Below is a small trained network, with its code and all its weights. Each question gives an input and a class and asks what happens when units are switched off, that is, made to give their printed mean instead of their output.

import numpy as np


def w(rows, s, z=0):
    codes = np.array(rows[::2]) - 128.0
    scale = np.full(codes.shape[1], s)
    scale[-1] = z or s
    return codes * scale


def f(y):
    return y / 2 * (1 + np.tanh(0.7978845608 * (y + 0.044715 * y**3)))


def log_softmax(a):
    a = a - a.max(-1, keepdims=True)
    return a - np.log(np.exp(a).sum(-1, keepdims=True))


def net(x, mask):
    res = np.array(x, float).reshape(1, 3) / 4 @ E
    y = f(res @ A[0][:, :-1].T + A[0][:, -1])
    res = res + np.where(mask, y, B[0][:, -1]) @ B[0][:, :-1]
    return log_softmax(res[-1] @ U[:, :-1].T + U[:, -1])


A, B = {}, {}
E = w([
[78,21,141,97],'x0',
[81,121,55,252],'x1',
[45,170,209,142],'x2',
],0.012)
A[0] = w([
[77,186,204,145,160],'n1',
[110,68,124,108,108],'n2',
[172,111,77,106,48],'n3',
[166,147,95,115,78],'n4',
[202,122,77,116,84],'n5',
[185,102,92,120,14],'n6',
[159,146,154,22,87],'n7',
[99,137,199,188,35],'n8',
[106,60,106,165,110],'n9',
[196,86,72,140,70],'n10',
[81,158,165,147,88],'n11',
[95,130,86,202,144],'n12',
[107,163,172,140,110],'n13',
[204,224,113,157,92],'n14',
[166,204,114,141,63],'n15',
[91,133,104,195,174],'n16',
[108,40,129,122,131],'n17',
[192,90,101,127,37],'n18',
[172,104,57,113,80],'n19',
[74,145,100,188,160],'n20',
[185,248,136,154,124],'n21',
[135,90,143,149,4],'n22',
[201,93,59,95,47],'n23',
[148,18,173,132,163],'n24',
[202,85,86,115,58],'n25',
[108,39,133,100,140],'n26',
[183,151,145,17,95],'n27',
[173,130,168,71,93],'n28',
[196,234,107,125,100],'n29',
[139,165,104,120,97],'n30',
[59,55,99,97,75],'n31',
[103,134,168,201,14],'n32',
[143,109,74,194,116],'n33',
[128,62,145,108,98],'n34',
[162,204,113,136,65],'n35',
[122,155,204,89,118],'n36',
[91,158,200,148,174],'n37',
[106,105,152,126,1],'n38',
[179,152,144,163,252],'n39',
[130,77,136,100,65],'n40',
[126,151,105,139,98],'n41',
[203,130,193,76,130],'n42',
],0.016,0.0033)
B[0] = w([
[32,50,193,41,226],'n1',
[125,164,201,206,179],'n2',
[30,52,153,74,175],'n3',
[82,99,144,145,161],'n4',
[63,30,152,105,196],'n5',
[115,50,103,57,171],'n6',
[230,207,63,95,238],'n7',
[121,70,111,50,185],'n8',
[209,215,151,174,192],'n9',
[129,69,97,29,201],'n10',
[74,61,100,49,181],'n11',
[193,237,14,76,232],'n12',
[69,79,172,78,173],'n13',
[144,206,222,216,237],'n14',
[87,132,223,253,197],'n15',
[190,214,49,54,221],'n16',
[160,164,202,235,203],'n17',
[46,46,179,41,176],'n18',
[90,73,69,23,192],'n19',
[216,180,89,57,223],'n20',
[109,144,192,210,247],'n21',
[144,162,171,178,132],'n22',
[39,29,142,57,209],'n23',
[155,137,204,229,213],'n24',
[76,16,177,55,196],'n25',
[137,142,186,241,211],'n26',
[206,237,60,83,249],'n27',
[234,209,41,114,206],'n28',
[92,143,199,222,235],'n29',
[148,154,139,152,152],'n30',
[99,175,194,208,206],'n31',
[107,106,106,55,181],'n32',
[208,200,52,87,214],'n33',
[145,149,183,224,181],'n34',
[98,138,210,224,194],'n35',
[129,97,39,30,208],'n36',
[39,67,196,26,206],'n37',
[97,54,192,145,142],'n38',
[142,161,110,195,183],'n39',
[141,148,144,212,168],'n40',
[192,153,104,186,147],'n41',
[183,214,27,122,230],'n42',
],0.0075,0.014)
U = w([
[142,209,68,122,1],'0',
[59,160,234,254,186],'1',
[15,68,176,65,191],'2',
],0.0081,0.0005)

Each question gives the input, the list of numbers given to net, and the class t.
The units are the neurons (one row each of A and B). Each row of codes is followed by its name. A weight is (code - 128) times the scale printed after its matrix; where a second scale follows, it is the last column's (A, B and U).
mask holds one flag per neuron, in row order. A switched-off neuron (its flag False) gives its mean, the last column of its row in B, instead of its output. The means were averaged over made-up inputs and are rounded, as every weight is.
A unit's drop is (log p(t) with every unit on - log p(t) with that unit switched off) / (log p(t) with every unit on - log p(t) with every unit switched off).
most important unit: the unit with the biggest drop
top k neurons: the k neurons with the biggest drops, biggest first
drop of u: that unit's drop, to one decimal
input [-2,-6,-8], class 2: most important unit => n23
input [-7,-6,5], class 1: top 3 neurons => [n21; n29; n15]
input [2,-7,7], class 0: top 2 neurons => [n7; n42]
input [-2,-5,6], class 2: top 2 neurons => [n1; n37]
input [-7,2,-7], class 1: top 3 neurons => [n14; n29; n15]
input [8,8,8], class 0: top 3 neurons => [n12; n16; n20]
input [-8,-7,-1], class 1: top 4 neurons => [n29; n21; n15; n14]
input [8,8,7], class 0: top 2 neurons => [n12; n16]
input [7,-8,-3], class 0: top 2 neurons => [n27; n7]
input [2,-8,8], class 0: drop of n42 => 1.7
input [4,7,8], class 2: drop of n28 => 0.1
input [-2,0,-4], class 2: drop of n29 => 0.0
